Questions about the matrix below.
1) What is the last entry, reading row by row?
2) What is the 1st entry in reading order?
3) What is the third entry, reading row by row?
4) What is the top-right entry?
5) What is the bottom-left entry?
6) What is the entry just right of the largest entry?
7) What is the 3rd-last entry, reading row by row?
8) What is the largest entry in the last row?
[[138 137 134 138 145 144 139 122 126 136 122 113]
 [139 137 134 135 147 140 149 122 122 137 133 117]
 [139 136 134 139 149 143 138 121 125 135 123 114]
 [118 118 121 118 120 122 122 127 135 136 127 144]
 [136 136 132 133 136 130 149 133 123 128 143 121]
 [121 120 123 118 122 124 129 125 134 139 128 142]
 [123 120 122 119 128 113 127 127 129 125 138 144]
 [129 131 129 123 125 129 150 131 130 137 142 131]
 [140 135 133 141 157 134 136 122 120 125 130 116]]
1) 116
2) 138
3) 134
4) 113
5) 140
6) 134
7) 125
8) 157

Questions about the matrix below.
1) Which number is the fifth-last entry, reading row by row?
2) Which number is the top-left entry?
3) Which number is the entry directly below the smallest entry?
4) Which number is the last entry, reading row by row?
5) Which number is the 3rd entry on the main diagonal?
6) Which number is the minimum?
7) Which number is the entry directly below 139?
8) Which number is the third entry in reading order?
[[126 142 133 128]
 [131 126 128 125]
 [120 126 123 145]
 [123 126 127 133]
 [122 144 131 133]
 [119 139 128 141]
 [136 131 133 112]
 [120 127 124 147]
 [137 122 127 119]
 [121 128 127 138]
 [125 123 125 135]
 [119 125 120 150]
 [127 132 130 129]]
1) 150
2) 126
3) 147
4) 129
5) 123
6) 112
7) 131
8) 133

Read these off the row that follows.
1) Give the entry just right of 102.
2) Give the entry just right of the centre entry.
[106 126 102 106  99 100 140 155 122]
1) 106
2) 100

[[111 142 125 132 136 118 135 126 138 117 152 133 137]
 [143 112 128 137 157 135 151 136 144 108 109 148 123]
 [144 139 147 108 123 152 146 125 155 151 157 100 130]
 [141 150 103 116 139 119 143 111 156 131 149 131 152]
 [134 143 104 158 143 131 132 139 108 155 132 107 137]
 [130 138 144 148 144 138 134 105 141 152 113 145 100]
 [148 122 102 102 148 112 119 114 112 153 146 138 108]
 [141 137 126 123 147 125 126 124 152 120 156 158 120]
 [149 148 146 133 119 121 137 124 104 114 140 100 123]
 [130 138 123 102 123 156 139 126 124 104 151 131 139]
 [148 110 151 151 109 113 118 146 123 157 141 119  99]
 [141 128 116 104 122 115 154 139 125 116 157 127 146]
 [117 137  99 122 117 132 112 135 128 141 152 114 108]
 [120 156 157 112 111 120 146 154 122 155 129 101 144]
 [148 115 110  98 131 156 105 146 123 108 151 135 133]
 [156 126 137 145 122 145 123 120 132 150 104 101 143]]
Report the 1st entry on the main diagonal.
111
Report the 3rd entry on the diagonal from the top-right corner.
157
Report the smallest entry in the last column.
99
Report the bottom entry of the column that holds the smallest entry.
145
Report the last entry, reading row by row.
143
The entry just right of the smallest entry is 131
The largest entry in the last row -> 156
Report the entry directly above 103.
147
Report the smallest entry.
98
Report the largest entry in the first row.
152
Report the fourth entry in reading order.
132
The entry directly above 98: 112
The entry in the top-right corner -> 137
The 2nd entry on the diagonal from the top-right corner is 148
The first entry in the row that holds the smallest entry -> 148
Report the second-last entry, reading row by row.
101
Report the third entry from the end, reading row by row.
104
